Below is a small trained network, with its code and all its weights. Each question gives an input and a class and asks what happens when units are switched off, that is, made to give their printed mean instead of their output.

import numpy as np


def w(rows, s, z=0):
    codes = np.array(rows[::2]) - 128.0
    scale = np.full(codes.shape[1], s)
    scale[-1] = z or s
    return codes * scale


def f(y):
    return np.maximum(y, 0)


def log_softmax(a):
    a = a - a.max(-1, keepdims=True)
    return a - np.log(np.exp(a).sum(-1, keepdims=True))


def net(x, mask):
    res = np.array(x, float).reshape(1, 3) / 4 @ E
    y = f(res @ A[0][:, :-1].T + A[0][:, -1])
    res = res + np.where(mask, y, B[0][:, -1]) @ B[0][:, :-1]
    return log_softmax(res[-1] @ U[:, :-1].T + U[:, -1])


A, B = {}, {}
E = w([
[127,209,180,193,137,236,254,216,71,82,114],'x0',
[64,31,210,87,163,138,115,248,191,217,116],'x1',
[51,118,145,196,183,164,168,62,249,52,68],'x2',
],0.0054)
A[0] = w([
[152,170,104,146,122,115,129,62,80,95,119,78],'neuron 0',
[112,98,148,128,132,125,118,195,161,155,111,118],'neuron 1',
[135,143,146,127,125,148,148,145,119,120,129,136],'neuron 2',
[115,107,144,129,138,135,118,168,155,152,134,119],'neuron 3',
[109,104,149,113,137,132,120,189,167,149,124,110],'neuron 4',
[165,133,107,101,122,111,97,172,10,169,156,5],'neuron 5',
[136,86,116,114,121,74,68,63,168,157,131,183],'neuron 6',
[126,136,115,139,130,138,139,93,159,104,128,55],'neuron 7',
[136,141,145,136,133,151,157,151,119,117,125,161],'neuron 8',
[141,170,106,130,128,124,123,57,82,97,131,97],'neuron 9',
[111,102,136,127,125,124,125,182,156,146,122,121],'neuron 10',
[127,122,126,117,125,112,99,101,148,141,127,178],'neuron 11',
[125,147,136,130,133,149,158,147,126,119,129,143],'neuron 12',
[129,119,124,113,128,118,112,107,137,138,129,178],'neuron 13',
[130,149,142,153,121,159,183,168,111,121,115,154],'neuron 14',
[121,150,142,141,124,162,166,163,109,114,126,138],'neuron 15',
[91,121,134,147,146,159,159,83,239,87,122,15],'neuron 16',
[138,111,131,127,121,117,97,101,143,142,123,193],'neuron 17',
],0.014,0.0014)
B[0] = w([
[140,98,135,113,123,169,173,40,150,141,182,229],'neuron 0',
[156,121,122,124,110,152,162,40,133,130,165,209],'neuron 1',
[108,123,98,126,149,127,109,153,128,107,131,179],'neuron 2',
[145,132,136,125,121,145,155,64,132,129,158,186],'neuron 3',
[148,124,132,118,108,154,171,49,133,135,165,207],'neuron 4',
[119,133,218,160,102,62,103,146,160,156,8,255],'neuron 5',
[100,156,56,126,171,155,107,231,99,72,157,241],'neuron 6',
[139,127,171,130,107,107,128,126,134,154,95,168],'neuron 7',
[114,131,92,128,151,136,104,163,118,111,143,196],'neuron 8',
[137,100,136,114,119,167,177,53,147,156,181,222],'neuron 9',
[132,115,125,137,123,151,161,57,140,132,151,190],'neuron 10',
[119,138,104,132,151,136,117,165,108,112,141,174],'neuron 11',
[117,132,95,126,145,127,106,162,123,106,139,187],'neuron 12',
[111,140,118,133,144,140,134,159,114,111,133,162],'neuron 13',
[112,129,64,118,160,124,92,192,105,101,158,237],'neuron 14',
[114,141,75,111,151,131,95,185,119,98,150,221],'neuron 15',
[146,135,212,136,83,53,92,163,118,182,31,238],'neuron 16',
[127,134,98,135,144,142,120,171,115,110,137,173],'neuron 17',
],0.014,0.0089)
U = w([
[59,168,30,114,209,140,91,201,69,62,166,254],'0',
[167,99,127,104,99,178,209,14,161,144,199,119],'1',
[126,150,216,159,71,33,92,150,143,169,2,11],'2',
],0.0085,0.0007)

Each question gives the input, the list of numbers given to net, and the class t.
The units are the neurons (one row each of A and B). Each row of codes is followed by its name. A weight is (code - 128) times the scale printed after its matrix; where a second scale follows, it is the last column's (A, B and U).
mask holds one flag per neuron, in row order. A switched-off neuron (its flag False) gives its mean, the last column of its row in B, instead of its output. The means were averaged over made-up inputs and are rounded, as every weight is.
A unit's drop is (log p(t) with every unit on - log p(t) with that unit switched off) / (log p(t) with every unit on - log p(t) with every unit switched off).
The circuit of an input: a set's keep is (log p(t) with only the set's units on - log p(t) with every unit switched off) / (log p(t) with every unit on - log p(t) with every unit switched off). Starting from the 12 units with the biggest drops (on a tie, the unit counted first), units are removed one at a time, each time the one whose removal leaves the highest keep (on an exact tie, the one counted first), for as long as the keep stays at least 0.8.
circuit, biggest first: the units of the circuit, biggest drop first
most important unit: the unit with the biggest drop
k most important neurons: the k neurons with the biggest drops, biggest first
drop of u: that unit's drop, to one decimal
input [-3,4,5], class 2: most important unit	neuron 16
input [4,5,0], class 1: 2 most important neurons	neuron 6; neuron 1
input [-6,-5,7], class 2: 2 most important neurons	neuron 16; neuron 7
input [-5,-1,-7], class 2: 2 most important neurons	neuron 5; neuron 14
input [6,7,2], class 1: 4 most important neurons	neuron 1; neuron 4; neuron 6; neuron 10
input [-1,2,3], class 2: 2 most important neurons	neuron 0; neuron 9
input [-4,1,5], class 2: 4 most important neurons	neuron 16; neuron 14; neuron 15; neuron 8
input [6,-7,5], class 1: 3 most important neurons	neuron 0; neuron 9; neuron 6
input [5,7,2], class 1: 2 most important neurons	neuron 1; neuron 4
input [-5,7,-4], class 1: 2 most important neurons	neuron 1; neuron 4
input [5,6,0], class 1: 4 most important neurons	neuron 6; neuron 1; neuron 4; neuron 10
input [-4,4,-7], class 2: drop of neuron 5	3.4
input [-3,-6,-8], class 2: drop of neuron 5	3.7
input [-1,0,-3], class 2: drop of neuron 0	0.0
input [5,0,8], class 2: circuit, biggest first	neuron 16
input [2,7,-7], class 1: drop of neuron 4	0.9
